(in the rows, 128 means zero)
Rows lie near named flat spaces through zero. A row that begins with a name and a colon came from that space; any other row is followed by the name of its block's space that it lies nearest.
j26_j575: [193 117 128 112 150 118 113 139 119 115 121 123 176 138  83 167 124 117
 173 158  76 115 127 195 113 195 118 174]
j26_j575: [122 128 132 107 107 130 118 131  87 128  95 151 183  88  91 139 136 130
 163 135 125 110 154 134 124 135 120 159]
j358_j908: [ 76  82 123 130 134 102 180 107  86 123 210 131  86 159  99 121 136  91
 133 154 130  93 140  94  98 129 139  76]
j464_j106: [180  90 122 112 190 150 164 169 138 114 126 161 166 127 133 138 114 141
  87  96 141 154  86 106 163 180 156 136]
j26_j575: [117 151 129 134 103 115 108 123 132 134 121 122 111 124 133 125 130 127
 133 127 132 129 139 138 127 108 119 128]
j26_j575: [ 90 110 152 129 123 120 149 137 164 168 151 154 107 110 185  95 106 139
  92  97 162 122  83  78 167  96 121  80]
j358_j908: [127 137 117 140 131 132 132 112 122 122 137 111 115 149  81 125 163  97
 134 125 101 119 177 126  74 122 147 131]
j238_j949: [111  62 135 118 149 175 165 100 116 138 121 127 183 109 150 132 119 150
 149 162 121 105  99  86 104 124 108 136]
j238_j949: [137 161  94 157 123 112 113 124 128 108 134 106  72 156 108 145 159  93
 108 112 129 151 164 127  79 106 133 140]
j358_j908: [160 149 132 122 119 128 115 138 145 144  94 137 156 117  81 123 148 122
 142 102  99 125 168 149 107 133 148 157]
j64_j871: [161 151 107 137 153 150 136 130 140  95 124 102 101 172 106 116 144 136
 100 116 119 165 158 144 125 142 183 125]
j64_j871: [178 105  86 163 172 176 157 114 191 124 104  95  96 162 171 139 139 142
  73 102 130 181 107  82  68  95 142 152]
j238_j949: [130 132 144 121 102  97 109 134 137 153 126 140 136 110 132 135 112 127
 153 134 120 110 115 153 138 129 100 135]
j464_j106: [139 110 122 177 114  93 106  93 203 191 146  95  86 137 161 166 143  70
 148 132  80  95 103 115   4  68  40 159]
j26_j575: [123 164  91 149  84 118  98  96 107 102 104  87  82 146 123 151 141 131
 150 160 132 150 168 155  82  89 113 156]
j64_j871: [141 131 147 135  94  89  88 126 164 184 111 137 150  92 132 156 127  99
 170 125  94  90 114 148  83 108  57 168]
j358_j908: [146 149 143 115 143 169  89 151 118 123  62 147 217  70 130 143 138 135
 131 106 128 130 122 126 150 145 106 179]
j464_j106: [ 98 122 124 149 134 164 122 100 136 127 119 101 123 122 179 131 133 132
 117 142 139 131 108  91 104  89  95 129]
j64_j871: [112 116 138 123 127 134 132 127 126 136 128 136 140 113 150 124 117 139
 128 132 139 121 108 115 145 123 115 121]
j358_j908: [153 145 135 120 131 144 105 141 127 132  85 139 182  98  99 137 146 122
 140 109 109 124 148 138 118 140 125 168]
j64_j871: [147 106  87 121 112  73 156 158  96 113 142 170  89 129 116 162 111 124
 108 111 177 157 118 112 133 132 134 136]
j464_j106: [102 117 143 119 135 185 134 109 126 123 100 115 163 111 174 105 113 177
 127 150 143 134 107 110 163 116 129 119]
j64_j871: [103 168 155 138 133 161 103 131 166 141 111 119 128 115 170  88 134 140
  94  96 139 136 121 111 167 103 134 103]
j238_j949: [162  72 127 105 112 133 169 119 156 167  94 147 166 113 127 126  99 179
 159 139 116 125 113 127 114 123 138 153]
j26_j575: [183  80  80 143 221 193 191 128 130  74 138 106 124 183 119 144 149 129
  69 117 127 178 121  82  88 162 185 139]
j238_j949: [142 171 101 132  98 103 101 150 113 107  97 139  99 120 126 144 128 135
 110 105 165 168 145 142 147 114 132 149]
j358_j908: [120 103 153  99 111 107 146 142 124 154 134 165 156 104 124 113 100 149
 148 130 134 106 111 134 171 144 132 112]
j64_j871: [115 143 139 144 130 146 113 126 165 149 113 123 124 113 167 114 134 128
 103 101 136 133 113 100 127  94 112 124]
j464_j106: [119 140 149 121  75  89 112 118 146 176 120 138 130 111 100 115 128 122
 173 129 101  93 156 156 107 106 115 132]
j238_j949: [156 134 113 122  88  98 118 153 153 152  82 162 122  95 157 143 101 160
 117  97 166 160 105 126 148  99 113 159]
j26_j575: [137 106 124 107 120 126 128 122  79 115 114 136 178 111  91 157 125 131
 178 167 111 107 139 153 114 158 113 161]
j464_j106: [ 92 137 152 113  92 128 132 115 128 151 122 134 134 114 120  88 123 151
 148 132 128 109 151 132 151 108 147 102]
j64_j871: [101 111 146 119 105 106 121 134 122 157 129 156 148  87 155 136 108 128
 143 131 145 103  95 112 144 114  83 128]
j238_j949: [116 143 105 145 125 131 112 132 114 111 114 129 111 113 156 150 137 117
 101 114 164 151 119  97 119 100 103 143]
j64_j871: [ 82 148 152 127 134 158 118 107 103 116 142 107 144 131 108  99 152 115
 142 146 109 100 161 129 132 132 140 102]
j464_j106: [107 137 109 132 162 187 127 122  80  61 116 104 134 135 165 133 129 154
  95 150 169 166 114 106 167 138 138 123]
j358_j908: [136  73 127 109 118  77 152 118  83 138 170 145 150 133  66 166 121  95
 197 178  88  74 135 157  80 167 102 143]
j26_j575: [ 99 130 133 126 121 127 130 115 104 117 148 118 118 136 123 119 129 125
 139 150 129 116 138 132 134 128 130 108]
j238_j949: [120  94 125 110 147 176 161 109  90 103 116 121 172 129 113 121 128 159
 145 162 125 125 138 117 130 147 154 131]
j238_j949: [125 152 152 116 131 118 115 149 132 127 140 138 129 129 127 106 119 131
 119 116 130 126 124 152 184 153 146 102]
j464_j106: [159 118 102 143 186 136 144 137 124  79 170 102  89 184 138 148 127 113
  90 138 130 159 104 134 131 169 147 115]
j464_j106: [187 112 106 136 159 113 120 156 139 125 118 144 147 121 123 182 132  97
 117 106 120 140 100 127  94 154  98 179]
j358_j908: [146 116 115 131 124  97 138 136 139 133 145 134  99 143 130 141 116 123
 123 125 132 136 115 134 121 130 126 127]
j358_j908: [111 138 135 130 116 138 129 108 136 130 131 107 113 143 130 104 129 142
 136 143 119 125 144 138 130 115 143 109]
j26_j575: [118  91 151 117 174 144 167 141 136 134 169 145 142 135 139 105 118 126
 102 117 130 114  95  98 162 158 149  86]
[110 119 122 133 153 145 133 121  84 109 140 130 155 120  85 145 167  81
 133 128 114 105 157  99  82 139 122 140] | j358_j908
[ 98 115 143 120 115 141 124  98 111 122 137 102 136 133 158 122 104 157
 164 189 122 110 109 151 148 130 106 113] | j358_j908
[179  72  93 122 147 126 170 129 128 115 126 131 126 150 133 161 103 155
 129 149 133 154  98 129 109 149 135 154] | j64_j871
[ 83 158 126 143  93 141  94  89 107 116 116  87 111 127 149 128 136 134
 155 170 129 122 147 140 111  89  97 130] | j464_j106
[190 118 128 107 109  82 119 162 156 149 107 158 139 116 141 152  81 160
 145 126 131 143  86 179 167 156 114 156] | j64_j871
[168 132  97 150 130 118 101 108 129 107 122  86 109 157 127 180 133 111
 155 168  98 138 127 170  67 134  90 175] | j358_j908
[123 127 142 133 114 121 114 142 170 167 107 149 132  90 190 127 107 141
 108  99 154 132  79 100 149  94  88 132] | j64_j871
[168 100  90 132 139 116 156 135 130 115 128 133 105 148 125 155 120 135
 113 124 141 159 118 120 104 132 139 148] | j64_j871
[130  80  74 144 165 182 189 111 110  92 118 119 110 147 148 140 141 148
  78 122 169 175 124  47  85 100 158 136] | j26_j575
[108 102 129 103 132 127 150 108  50  92 162 120 154 148  62 134 133 120
 183 192 101  93 164 160 122 177 147 118] | j64_j871
[ 72 151 143 112  78 118 128 134  97 148 108 168 142  80  99  93 143 131
 131  95 160 112 175  94 149  90 147 111] | j464_j106
[104  87 114 117 169 183 183 104  74  75 154 108 135 162 119 112 129 155
 120 171 140 138 135 103 142 155 177  96] | j64_j871
[115 123 151 110 148 148 142 147 116 134 126 159 174 102 105 105 140 122
 116  98 130 112 137 102 155 147 152 115] | j26_j575
[132  90 126 109 178 200 188 117 112  97 126 120 163 152 110  92 131 170
 111 138 125 143 141 102 148 158 203 105] | j238_j949
[ 82 177 186 126  84 104  64 140 156 184 113 149 155  66 158 105 124 111
 145 102 125  85 115 137 167  99  72 118] | j64_j871
[ 76 132 137 143 107 113 147 107 143 153 167 122  74 144 128  89 141 111
 116 116 132 110 151  96 110  84 144  77] | j464_j106
[127  92 132 129 153 123 153 121 136 125 173 117 108 158 153 129 106 131
 125 155 123 121  89 129 138 148 124  99] | j26_j575
[136 134 125 135 106  95 113 146 153 157 117 152 116 103 151 143 119 119
 117  98 146 133 106 115 124 103  96 143] | j64_j871
[128 102 164 111 113 145 139 113 174 181 106 132 169 106 151  97 103 169
 157 137 104 103 107 133 140 116 123 123] | j464_j106
[ 82 117 143 120  68  97 122 123 129 173 115 157 127  79 172 123  99 149
 147 131 164 110 101 104 146  77  81 122] | j26_j575
[101 153 119 138 148 153 114 143 102  92 125 130 120 116 161 130 137 123
  80 108 175 156 115  92 164 121 125 117] | j238_j949
[129 103 109 127 147 160 159 129 114 116 111 140 145 118 126 131 138 138
 104 112 149 146 131  80 114 119 146 139] | j26_j575
[106 122  98 150 153 161 160 105 116  90 152  96  77 170 141 116 145 130
  88 133 150 157 141  89 109 108 162 100] | j26_j575
[145 161 128 138 114 116 100 135 157 139 110 123 113 127 132 128 133 123
 122 108 122 139 136 146 124 115 123 140] | j26_j575

Each name stands for a flat space through zero: a line, a plane or more. A row that begins with a name and a colon came from that space; any other row is followed by the name of the space it lies nearest, among the names in its block.
j260_j803: [127 128 137 125 138 136 121 133 125 127 127 123 122 110 145 134 133 130
 142 130 125 116 118 138 122 139 124 139]
j342_j691: [112 131 146  76 107 163  93 132 116  93 107  95 157  72 171 139 174 111
 149 124 143 112 129 145 127 156 150 135]
j85_j508: [126 129 113 106 140 116 120 113 118 117 121 134 111 122 130 136 145  69
 124 116 120 132 110 141 114 132 145 165]
j85_j508: [112 143 132 117 164 130 126 116  81 129 136 133 118 101 136  98 124  79
 150 133 109 144 132 114 131 134 133 168]
j85_j508: [ 93 142 130 108 123 151 152 167  90  74 159 147 130 115 114 133 126 123
  75 123 131 135 162 134 127 105 124 137]
j931_j893: [153 151  86 138 144 126 105 129  85 121 145 161 152 150 141 115 121 124
 113 126 123 111 135 142 121 130 171 127]
j342_j691: [160  84  83 160 144  74 134 131 165 178 103 144 105 212 111 129 119 113
 143 143 106 150  96 152 140 125 123 139]
j495_j368: [144 120 103 142 142  93 115 136 125 134 151 132 126 168 126 115 100 142
 104 133 133 125 136 129 122 116 107 120]
j342_j691: [159 132  90 152 219  88  57 135  89 163 132 132 126 143 203  88  96  74
 216 179 131 142 117 135 144 126 107 163]
j342_j691: [114 134 115 106 115 135 118 135  93 111 131 123 162 125 125  99 135 125
 113 136 135 141 162 117 143 128 138 118]
j495_j368: [143 137 119 132 123  97 134  86 143 134 147 132 102 135  93 135 115 132
  77  99 128 106 113 114  89 127 121 131]
j85_j508: [135 112 112 157 138 138 126 198 108 128 145 145 158 176 154 116 105 186
 134 157 123 126 154 155 157 119 122 100]
j260_j803: [142 161 122 162 137 116 159  98 156 120 145 175  87 145  92 167 103  88
 102 102 134 141 112 112 109  80 143 129]
j342_j691: [151 131 134 156 141 133 106 143 153 139 127 127 130 129 164 148 116 162
 162 144 145 107 115 141 128 126 113 107]
j931_j893: [112 134 148 144 133 153 137 171 130 113 142 129 131 107 139 138 114 179
 128 154 146 121 149 129 135 113  84 110]
j260_j803: [160 151 100 142 134 105 115  82 142 138 126 150 116 139 116 142 124  98
 118 112 135 119 105 122 105 121 154 130]
j260_j803: [136  77 118 141  92 106 178 108 159 188  92 125 123 191  67 107 142 156
 119 115  78 145 108 128 145 158 150 122]
j495_j368: [117 136 147 130  88 133 190  80 141 134 126 144 115 146  56 127 128 100
  94  80 103 160 131  89 133 112 177 118]
j85_j508: [148 146  69 137 154 120 116 136  98 120 127 178 130 148 130 136 135  98
 112 139 122 120 119 159 116 125 159 152]
j85_j508: [114  98 145 152 175 136 150 166 133 165 103 130  95 122 148 124 128 125
 200 171  96 147 104 148 152 141  88 169]
j931_j893: [147 157  60 141 154 123 114 130 117 123 115 180 116 105 116 157 151 133
  94 164 142  93 108 163  88 136 113 159]
j495_j368: [ 73 102 182 102 128 120 176 125 140 128 129  94  83 101  93 114 123  92
 128 123 114 175 136  93 140 115  71 161]
j931_j893: [150 104  61 155 158  88  96 182 120 146 131 142 142 179 141 111 109 179
 114 190 144 120 142 161 133 125  70 122]
j342_j691: [107 143 163 129 118 169 170 119 144 123 108 140 105  79 109 159 151 120
 141 121 118 129 112 124 124 131 136 143]
j931_j893: [ 91 122 159 104 105 148 157 132 137 111 116 112 122  98 107 133 145 113
 124 126 130 153 140 113 140 121 114 133]
j931_j893: [126 159  94 136 116 159 134 141 115 108 106 169 157 113 114 143 151 123
 122 157 149 141 148 133 142 111 150 114]
j931_j893: [178 127  82 138 165  77  78  98 131 154 138 133 106 147 151 134 121 130
 117 122 124  75  82 158  78 157 124 154]
j495_j368: [117 135 143 114 125 149 124 125 128 121 114 118 129  88 139 136 148 126
 145 134 133 121 123 129 125 141 125 137]
j260_j803: [149 124 123 142 121 141 121 142 147 131 118 138 135 140 148 155 138 155
 139 124 126 102 108 159 124 139 151 115]
j495_j368: [134 143 138 126 111 135 141  99 124 121 138 137 131 137 113 130 126 109
 114  88 116 128 125 115 123 124 178 119]
j931_j893: [125 118 134 140 132 123 138 141 130 136 135 127 125 145 124 119 112 140
 131 134 124 139 136 123 139 119 114 121]
j495_j368: [119 134 137  99 103 141 120 114 140 106 114 112 133  93 128 147 156 118
 117 117 145 119 125 129 116 136 134 127]
j342_j691: [135 117 115 113 110 128  98 139 135 124 113 108 157 128 148 128 145 149
 132 142 148 117 134 141 133 141 123 110]
j260_j803: [ 96 135 102  89 139 116  99 140  85 105 130 108 145  82 126  92 139 122
 102 174 159 138 168 113 125 131  65 148]
j85_j508: [ 88 116 115 101  94 121 174 149 122  95 139 134 120 134  61 128 137 140
  36 126 131 145 161 123 121 111  93 133]
j260_j803: [136 114 159 147 111 142 135 152 136 131 145 118 152 172 149 121 102 161
 149 108 119 135 142 125 159 117 157  83]
j342_j691: [131 163 132 166 181 158 124 148  87 134 135 165 137 119 168 113 103  93
 202 157 122 156 139 119 162 103 152 135]
j931_j893: [179 149 115 169 151  98 102  87 161 153 141 144 106 149 141 151  98 127
 139 112 140 101  93 124 100 117 136 116]
j85_j508: [113 103 165 121  89 113 150 116 166 136 136  87 125 140  96 118 113 164
 104 111 137 141 144  94 135 119  92  94]
j260_j803: [119 111  87 105 109 100 120 129 113 128 117 119 153 152  98  95 138 125
  92 150 139 152 158 119 140 127 110 122]
j260_j803: [130 115 134 122 112 139 117 138 122 136 121 109 158 134 143 110 134 159
 143 133 125 123 139 130 144 146 137 107]
j495_j368: [122 143 100 159 122 144 167 126 135 154  92 166 130 113  74 128 144 155
 125 176 131 146 137 115 140 123 108 123]
j260_j803: [158 125 152 171 111 156 143 140 163 147 127 141 138 160 144 157 118 186
 154 106 113 102 107 146 136 133 171  85]
j931_j893: [186 168 121 167 134 138  94  80 154 150 120 150 137 127 160 158 124 132
 169 109 140  90  91 129 110 133 187 100]
j495_j368: [127 142 116 132 142 148 114 148 118 119 115 141 138 102 149 138 141 130
 149 158 142 123 130 143 132 129 121 133]
j931_j893: [177 183 102 203 172 113 157  83 103 153 174 212 101 186 101 126  67  95
 117  88  94 128 110 106 113  91 203 127]
j260_j803: [114 105 168 122 142 138 162 136 146 127 124 129  81 132 137 157 135  79
 157  94  87 138  88 152 128 132 151 170]
j495_j368: [115 120 188  99 130 134 143 102 150 108 140 107  78 106 144 164 135  65
 140  61 102 120  84 136 104 134 159 167]
j85_j508: [117 147 184 106  96 160 124  93 161 111 119  93 127  61 138 156 148 132
 142 101 151 110 119 105 113 136 131 111]
j495_j368: [135 104 157 137 121 133 148 118 142 159 119 116 120 149 130 122 129 138
 158 102  90 125 104 132 137 152 159 128]
j85_j508: [136 111 135 148 160 126 123 169 129 130 140 137 116 163 168 137 106 116
 166 131 114 136 116 155 145 115 131 136]
j342_j691: [101 127 132 110 176 138  99 180  41 112 161 114 155 113 180  66 107 125
 156 161 117 139 171 128 154 136 106 151]
j342_j691: [133 118 106 162  95 140 156 155 154 147 104 147 158 162  94 130 130 192
 119 163 139 144 151 126 158 115 118  79]
j85_j508: [152 125 162 182 143 108 133 103 155 183 145 112 122 160 131  98  72 164
 175 127 124 141 129  81 148 113 109  88]
j342_j691: [112 135 150 108  97 188 124 149 136 106  90 119 161  77 155 154 175 141
 165 142 143 122 131 145 146 144 152 113]
[172 159 123 164 129 142 101 106 141 141 126 146 152 138 158 143 117 141
 165 120 142 108 116 126 130 123 177  89] | j931_j893
[122 129 132 114 151 121 120 119 110 127 131 125 112 115 141 121 130  86
 144 122 115 133 116 130 122 135 133 161] | j342_j691
[133 126 170 111 129 169  93 132  96 134 126  92 168 100 198 102 140 145
 197 114 108 102 125 135 145 174 178 118] | j495_j368
[141 124 139 140 143 102 123  97 120 164 151 109 113 129 120  95 103 167
 119 117 110 100 119 107 105 154 105 131] | j495_j368
[162 144  81 154 104  98 123  76 190 148  80 155 134 166  91 155 136  67
 144 140 167 178 119 102 147  82 154  95] | j931_j893
[108 130 131 111 151 142 141 127  94 124 113 142 117 114 134 117 145  53
 164 127  98 160 120 132 145 132 162 174] | j342_j691
[110 125 139 138 100 167 175 139 146 142  94 139 130  97  90 142 160 184
 123 150 117 120 126 132 132 149 116 122] | j260_j803
[141  94 108 118  98 127 133 148 153 124 100 135 139 181 131 155 158 112
 128 110 111 134 107 173 142 136 180 124] | j260_j803
[137 159  84  99 112 163  81 149  51  85 134 147 210 129 166 103 153 121
 117 130 137 115 168 149 144 142 210 107] | j931_j893
[139 122  98 148 114 128 142 138 134 141 107 154 150 175 109 124 131 122
 136 141 124 159 139 130 159 112 159 106] | j342_j691
[122 104 126 147 139 105 152 132 129 166 133 121 110 141  96  99 110 177
 113 148 108 126 130 117 125 142  75 135] | j260_j803
[158 177  96 166 145 139  88 110 125 142 109 153 167 112 151 121 119 125
 179 176 174 141 147 101 149 103 135  90] | j342_j691
[130 166 155 137 177 132  92 127 104 107 173 122 114  84 179 127  90 119
 149 129 152 107 133 112 108 110  99 136] | j260_j803
[144 134 142 151 140 137 124  98 106 183 127 114 140 106 131  84 121 194
 157 137 101  92 121 107 121 178 127 121] | j495_j368
[112 112 141 128 112 129 152 126 129 148 117 113 136 134 101 100 128 145
 132 137 117 152 145 105 150 132 115 117] | j495_j368
[116 136 143  86 116 137 100 104 100 112 129  96 151  92 147 105 146 105
 134 112 133 123 139 113 125 149 148 133] | j85_j508
[105 135 118 107 128 125 155 105  96 124 122 142 120 123  90 105 140  68
 112 119 107 163 138 109 135 124 151 159] | j342_j691
[142 106 103 124 164 129  78 216 143  80 125 144 124 163 219 190 134  80
 169 148 151 129 107 213 141 100 131 147] | j495_j368
[114 108 172 110 130 114 127 117 109 136 158  85 126 139 139  85 101 124
 136  96 106 137 140 101 138 137 127 128] | j495_j368
[149 131 101 153 120 133 113 133 174 147  84 138 139 121 132 159 148 155
 157 174 162 125 116 141 135 124 105 105] | j931_j893
